Below is a small trained network, with its code and all its weights. Each question gives an input and a class and asks what happens when units are switched off, that is, made to give their printed mean instead of their output.

import numpy as np


def w(rows, s, z=0):
    codes = np.array(rows[::2]) - 128.0
    scale = np.full(codes.shape[1], s)
    scale[-1] = z or s
    return codes * scale


def f(y):
    return y / 2 * (1 + np.tanh(0.7978845608 * (y + 0.044715 * y**3)))


def log_softmax(a):
    a = a - a.max(-1, keepdims=True)
    return a - np.log(np.exp(a).sum(-1, keepdims=True))


def net(x, mask):
    res = np.array(x, float).reshape(1, 5) / 4 @ E
    y = f(res @ A[0][:, :-1].T + A[0][:, -1])
    res = res + np.where(mask, y, B[0][:, -1]) @ B[0][:, :-1]
    return log_softmax(res[-1] @ U[:, :-1].T + U[:, -1])


A, B = {}, {}
E = w([
[126,128,125],'x0',
[94,229,137],'x1',
[246,177,253],'x2',
[19,82,162],'x3',
[127,129,128],'x4',
],0.0066)
A[0] = w([
[169,214,165,162],'N0',
[113,153,118,192],'N1',
[183,175,63,52],'N2',
[158,71,120,80],'N3',
[186,158,63,47],'N4',
[152,146,188,114],'N5',
[112,149,249,57],'N6',
[174,153,51,186],'N7',
[95,215,108,56],'N8',
[141,117,194,123],'N9',
[115,90,117,29],'N10',
[94,223,130,102],'N11',
[132,183,124,217],'N12',
[105,153,132,202],'N13',
[74,131,81,122],'N14',
[113,123,157,254],'N15',
[96,212,129,74],'N16',
[169,145,148,216],'N17',
[36,174,139,33],'N18',
[66,89,214,159],'N19',
[115,108,70,95],'N20',
[137,150,163,86],'N21',
[200,164,81,118],'N22',
[115,153,124,221],'N23',
[159,100,206,77],'N24',
[151,103,126,12],'N25',
[117,112,81,115],'N26',
[167,40,133,113],'N27',
[170,37,122,97],'N28',
[108,129,77,79],'N29',
[61,104,200,95],'N30',
[156,86,207,65],'N31',
[100,210,136,152],'N32',
],0.012,0.0055)
B[0] = w([
[94,123,110,254],'N0',
[95,102,138,172],'N1',
[224,171,72,150],'N2',
[165,128,186,133],'N3',
[223,169,76,143],'N4',
[121,177,130,181],'N5',
[102,195,112,191],'N6',
[96,96,57,196],'N7',
[165,151,213,150],'N8',
[96,165,126,166],'N9',
[195,178,138,120],'N10',
[218,110,226,179],'N11',
[94,74,145,210],'N12',
[102,90,133,182],'N13',
[78,185,145,187],'N14',
[57,51,104,217],'N15',
[219,139,220,157],'N16',
[68,106,124,218],'N17',
[150,128,105,161],'N18',
[222,90,22,201],'N19',
[112,201,150,158],'N20',
[146,166,139,140],'N21',
[159,114,57,184],'N22',
[90,91,139,193],'N23',
[112,181,125,165],'N24',
[191,167,146,106],'N25',
[106,178,154,153],'N26',
[150,82,232,165],'N27',
[166,88,252,164],'N28',
[130,205,143,143],'N29',
[239,158,51,168],'N30',
[114,158,130,156],'N31',
[160,85,188,193],'N32',
],0.018,0.0062)
U = w([
[165,119,251,93],'0',
[83,124,131,253],'1',
[173,148,49,31],'2',
[75,121,138,202],'3',
[55,254,155,49],'4',
],0.0075,0.0064)

Each question gives the input, the list of numbers given to net, and the class t.
The units are the neurons (one row each of A and B). Each row of codes is followed by its name. A weight is (code - 128) times the scale printed after its matrix; where a second scale follows, it is the last column's (A, B and U).
mask holds one flag per neuron, in row order. A switched-off neuron (its flag False) gives its mean, the last column of its row in B, instead of its output. The means were averaged over made-up inputs and are rounded, as every weight is.
A unit's drop is (log p(t) with every unit on - log p(t) with that unit switched off) / (log p(t) with every unit on - log p(t) with every unit switched off).
The circuit of an input: a set's keep is (log p(t) with only the set's units on - log p(t) with every unit switched off) / (log p(t) with every unit on - log p(t) with every unit switched off). Starting from the 12 units with the biggest drops (on a tie, the unit counted first), units are removed one at a time, each time the one whose removal leaves the highest keep (on an exact tie, the one counted first), for as long as the keep stays at least 0.8.
circuit, biggest first: the units of the circuit, biggest drop first
top k neurons: the k neurons with the biggest drops, biggest first
drop when u is switched off: that unit's drop, to one decimal
input [-2,-2,-6,-7,3], class 2: circuit, biggest first => [N4, N2]
input [-1,-7,0,-7,-4], class 0: circuit, biggest first => [N28]
input [0,-2,-1,7,-2], class 2: top 2 neurons => [N19, N30]
input [2,-8,-7,7,-4], class 0: circuit, biggest first => [N28, N27]
input [4,-4,7,4,-2], class 4: circuit, biggest first => [N6, N24]
input [-2,-5,-3,-7,-3], class 2: circuit, biggest first => [N4, N2]
input [5,2,-7,-8,-6], class 2: top 4 neurons => [N2, N4, N7, N22]
input [8,8,0,-7,1], class 0: top 4 neurons => [N11, N16, N8, N32]
input [-4,1,6,6,-2], class 2: top 3 neurons => [N19, N30, N14]
input [-6,7,1,1,4], class 0: circuit, biggest first => [N11, N16]
input [5,-8,-2,-4,6], class 0: top 2 neurons => [N28, N27]
input [-6,-7,3,-4,-7], class 0: top 3 neurons => [N28, N27, N3]
input [1,4,-1,-7,-3], class 2: top 3 neurons => [N2, N4, N22]
input [5,-2,7,8,7], class 2: circuit, biggest first => [N19]
input [-6,-2,7,4,6], class 4: top 2 neurons => [N6, N24]
input [-4,-5,-8,-2,2], class 4: drop when N25 is switched off => 0.0
input [0,1,0,-7,-5], class 2: drop when N4 is switched off => 0.2
input [-6,2,2,-6,-5], class 2: drop when N4 is switched off => 0.4
